Below is a small trained network, with its code and all its weights. Each question gives an input and a class and asks what happens when units are switched off, that is, made to give their printed mean instead of their output.

import numpy as np


def w(rows, s, z=0):
    codes = np.array(rows[::2]) - 128.0
    scale = np.full(codes.shape[1], s)
    scale[-1] = z or s
    return codes * scale


def norm(h):
    return h / np.sqrt((h * h).mean(-1, keepdims=True) + 1e-5)


def f(y):
    return np.maximum(y, 0)


def log_softmax(a):
    a = a - a.max(-1, keepdims=True)
    return a - np.log(np.exp(a).sum(-1, keepdims=True))


def net(x, mask):
    res = np.array(x, float).reshape(1, 3) / 4 @ E
    u = 0
    for l in range(4):
        y = f(norm(res) @ A[l][:, :-1].T + A[l][:, -1])
        res = res + np.where(mask[u : u + 3], y, B[l][:, -1]) @ B[l][:, :-1]
        u += 3
    return log_softmax(norm(res)[-1] @ U[:, :-1].T + U[:, -1])


A, B = {}, {}
E = w([
[119,126,148,26,139],'x0',
[2,156,50,167,223],'x1',
[92,105,210,194,189],'x2',
],0.0095)
A[0] = w([
[195,169,117,147,36,110],'0.n0',
[157,187,6,131,47,49],'0.n1',
[176,152,24,241,56,3],'0.n2',
],0.016,0.0047)
B[0] = w([
[176,134,121,134,114,235],'0.n0',
[113,3,112,64,144,255],'0.n1',
[36,215,115,173,66,236],'0.n2',
],0.02,0.0081)
A[1] = w([
[132,176,5,110,163,115],'1.n0',
[116,175,119,8,145,5],'1.n1',
[92,138,145,100,116,66],'1.n2',
],0.023,0.0024)
B[1] = w([
[176,53,64,147,194,232],'1.n0',
[28,251,122,173,51,254],'1.n1',
[153,133,142,131,167,191],'1.n2',
],0.015,0.0073)
A[2] = w([
[78,106,175,121,29,1],'2.n0',
[44,102,70,167,213,53],'2.n1',
[103,136,228,251,195,79],'2.n2',
],0.015,0.00084)
B[2] = w([
[80,136,233,176,254,185],'2.n0',
[254,190,229,139,151,250],'2.n1',
[40,57,16,14,47,207],'2.n2',
],0.01,0.014)
A[3] = w([
[175,108,130,151,230,47],'3.n0',
[97,102,155,173,98,163],'3.n1',
[252,142,172,155,119,10],'3.n2',
],0.023,0.0012)
B[3] = w([
[250,66,177,223,106,243],'3.n0',
[211,209,162,79,194,196],'3.n1',
[184,63,58,248,240,254],'3.n2',
],0.012,0.0085)
U = w([
[202,87,124,185,186,253],'0',
[85,6,119,18,129,61],'1',
[78,250,148,181,115,41],'2',
],0.014,0.0033)

Each question gives the input, the list of numbers given to net, and the class t.
The units are the neurons (one row each of A and B). Each row of codes is followed by its name. A weight is (code - 128) times the scale printed after its matrix; where a second scale follows, it is the last column's (A, B and U).
mask holds one flag per neuron, layer by layer. A switched-off neuron (its flag False) gives its mean, the last column of its row in B, instead of its output. The means were averaged over made-up inputs and are rounded, as every weight is.
A unit's drop is (log p(t) with every unit on - log p(t) with that unit switched off) / (log p(t) with every unit on - log p(t) with every unit switched off).
The circuit of an input: a set's keep is (log p(t) with only the set's units on - log p(t) with every unit switched off) / (log p(t) with every unit on - log p(t) with every unit switched off). Starting from all 12 units, units are removed one at a time, each time the one whose removal leaves the highest keep (on an exact tie, the one counted first), for as long as the keep stays at least 0.8.
units of the circuit, in order: the units of the circuit, biggest drop first
unit that matters most: the unit with the biggest drop
k most important neurons: the k neurons with the biggest drops, biggest first
drop of u: that unit's drop, to one decimal
input [-6,5,8], class 1: unit that matters most : 2.n2
input [-2,-3,6], class 1: 2 most important neurons : (2.n2; 0.n1)
input [4,-7,8], class 1: 3 most important neurons : (2.n1; 0.n1; 2.n2)
input [-8,7,-1], class 2: 2 most important neurons : (0.n2; 0.n1)
input [-6,4,-6], class 1: 2 most important neurons : (0.n1; 1.n1)
input [7,5,8], class 1: 3 most important neurons : (2.n2; 0.n1; 1.n0)
input [5,0,-5], class 1: 2 most important neurons : (0.n1; 0.n2)
input [4,2,7], class 1: 2 most important neurons : (2.n2; 0.n1)
input [-4,3,-3], class 2: 2 most important neurons : (0.n2; 3.n2)
input [-1,-6,-7], class 1: 2 most important neurons : (0.n1; 2.n1)
input [3,3,8], class 1: 2 most important neurons : (2.n2; 0.n1)
input [7,3,6], class 2: 3 most important neurons : (1.n1; 0.n1; 1.n0)
input [1,-2,-5], class 1: 2 most important neurons : (0.n1; 2.n1)
input [6,2,-3], class 2: units of the circuit, in order : (1.n1)
input [5,0,2], class 2: drop of 1.n1 : 0.3
input [6,3,1], class 2: drop of 1.n1 : 1.1
input [1,1,-2], class 1: drop of 0.n1 : 0.9
input [-7,-4,1], class 2: drop of 0.n2 : 1.0
